Below are the code and all the weights of a small trained network. Each question names an input and a target symbol and asks about switching units off, where a switched-off unit gives its printed mean instead of its output.

import numpy as np


def w(rows, s, z=0):
    codes = np.array(rows[::2]) - 128.0
    scale = np.full(codes.shape[1], s)
    scale[-1] = z or s
    return codes * scale


def norm(h):
    return h / np.sqrt((h * h).mean(-1, keepdims=True) + 1e-5)


def f(y):
    return np.maximum(y, 0)


def softmax(a):
    e = np.exp(a - a.max(-1, keepdims=True))
    return e / e.sum(-1, keepdims=True)


def log_softmax(a):
    a = a - a.max(-1, keepdims=True)
    return a - np.log(np.exp(a).sum(-1, keepdims=True))


def net(x, mask):
    ids = ['αδζηλξστφω'.index(c) for c in x.split()]
    T = len(ids)
    res = E[ids] + P[:T]
    q, k, v = (norm(res) @ M[0].T for M in (Q, K, V))
    z = softmax(np.where(np.tri(T) > 0, q @ k.T / 2**0.5, -1e9)) @ v
    res = res + np.where(mask[0], z, O[0][:, -1]) @ O[0][:, :-1]
    y = f(norm(res) @ A[0][:, :-1].T + A[0][:, -1])
    res = res + np.where(mask[1:9], y, B[0][:, -1]) @ B[0][:, :-1]
    return log_softmax(norm(res)[-1] @ U[:, :-1].T + U[:, -1])


Q, K, V, O, A, B = {}, {}, {}, {}, {}, {}
E = w([
[134,180,119,181,106,101,213],'α',
[181,148,117,109,181,112,130],'δ',
[105,80,134,168,185,135,161],'ζ',
[72,105,136,146,65,122,146],'η',
[97,114,155,110,160,254,191],'λ',
[164,135,54,166,130,103,110],'ξ',
[131,83,141,43,77,168,120],'σ',
[201,110,59,58,99,202,101],'τ',
[121,57,133,103,144,103,168],'φ',
[168,87,121,185,84,70,221],'ω',
],0.021)
P = w([
[131,89,41,126,110,190,127],'0',
[172,131,143,87,134,44,172],'1',
[115,80,72,113,127,159,82],'2',
[179,150,211,133,130,109,190],'3',
[111,90,90,122,128,149,80],'4',
[206,148,231,130,129,104,220],'5',
[107,91,97,127,129,141,79],'6',
[226,139,249,98,117,96,195],'7',
[110,90,100,125,132,140,77],'8',
],0.013)
Q[0] = w([
[115,111,72,1,138,3,161],'H0',
[216,107,212,154,96,107,108],'H0',
],0.0098)
K[0] = w([
[97,58,51,130,148,190,170],'H0',
[254,112,204,81,132,142,254],'H0',
],0.0087)
V[0] = w([
[254,121,102,76,20,180,162],'H0',
[61,72,160,64,207,149,134],'H0',
],0.0064)
O[0] = w([
[113,199,255,159,178,12,45,254],'H0',
[71,251,44,103,134,68,205,151],'H0',
],0.0098,0.0039)
A[0] = w([
[89,164,174,249,175,96,202,146],'N0',
[220,181,75,157,107,142,74,168],'N1',
[141,119,25,91,86,172,188,252],'N2',
[164,100,134,108,64,2,175,174],'N3',
[75,151,40,231,211,150,108,80],'N4',
[166,170,177,86,99,168,179,137],'N5',
[138,185,82,172,98,192,7,36],'N6',
[197,125,160,49,211,155,167,109],'N7',
],0.0086,0.0034)
B[0] = w([
[111,130,82,62,111,140,39,255],'N0',
[79,160,164,91,106,120,233,187],'N1',
[128,112,187,112,140,95,100,223],'N2',
[196,157,145,161,108,196,197,243],'N3',
[166,128,161,193,182,157,70,196],'N4',
[246,132,85,117,131,23,227,180],'N5',
[87,142,13,125,107,129,124,158],'N6',
[91,154,158,208,55,145,152,202],'N7',
],0.011,0.0071)
U = w([
[183,174,131,126,88,206,99,47],'α',
[80,197,182,148,143,65,142,116],'δ',
[170,75,154,151,172,127,101,255],'ζ',
[85,82,162,173,63,110,155,152],'η',
[117,148,169,123,122,238,183,116],'λ',
[130,144,52,169,119,83,168,225],'ξ',
[145,107,182,48,121,42,81,125],'σ',
[111,172,75,69,95,155,175,171],'τ',
[144,78,89,107,137,88,248,126],'φ',
[217,77,136,185,83,158,138,6],'ω',
],0.013,0.0041)

Each question gives the input, a string of symbols that net reads in full, and the target symbol t.
The units are the heads (2 rows each of Q, K, V and O) and the neurons (one row each of A and B). Each row of codes is followed by its name. A weight is (code - 128) times the scale printed after its matrix; where a second scale follows, it is the last column's (O, A, B and U).
mask holds one flag per unit, heads first, then neurons. A switched-off unit (its flag False) gives its mean, the last column of its rows in O or B, instead of its output. The means were averaged over made-up inputs and are rounded, as every weight is.
A unit's drop is (log p(t) with every unit on - log p(t) with that unit switched off) / (log p(t) with every unit on - log p(t) with every unit switched off).
The circuit of an input: a set's keep is (log p(t) with only the set's units on - log p(t) with every unit switched off) / (log p(t) with every unit on - log p(t) with every unit switched off). Starting from all 9 units, units are removed one at a time, each time the one whose removal leaves the highest keep (on an exact tie, the one counted first), for as long as the keep stays at least 0.8.
units of the circuit, in order: the units of the circuit, biggest drop first
k most important neurons: the k neurons with the biggest drops, biggest first
drop of u: that unit's drop, to one decimal
input ξ ζ ζ σ ζ η ζ η δ, target δ: units of the circuit, in order => N1
input ζ σ ζ τ φ η, target σ: units of the circuit, in order => N0, N7
input ω δ φ ξ ζ ζ, target ω: 4 most important neurons => N1, N7, N0, N2
input σ λ σ σ σ ζ, target δ: 3 most important neurons => N0, N7, N2
input σ τ ζ τ λ ξ, target σ: 3 most important neurons => N0, N7, N4
input η ξ σ ξ ξ η, target ω: units of the circuit, in order => H0, N3, N1
input α φ δ ζ φ ζ ξ η, target φ: units of the circuit, in order => N5, H0
input ω ξ τ λ λ ζ ζ ζ, target φ: 2 most important neurons => N5, N4
input λ α δ ω φ, target φ: 3 most important neurons => N3, N0, N7
input λ δ η ζ, target α: 2 most important neurons => N0, N2
input σ ω σ, target σ: drop of N7 => 0.2
input δ ζ σ τ ζ ω ω, target ω: drop of N0 => 0.1
input τ η ζ τ τ τ σ τ, target σ: drop of N4 => 0.1
input ζ η δ φ ξ ζ ω λ, target φ: drop of H0 => 0.1
input τ ζ ξ ζ, target φ: most important neuron => N3
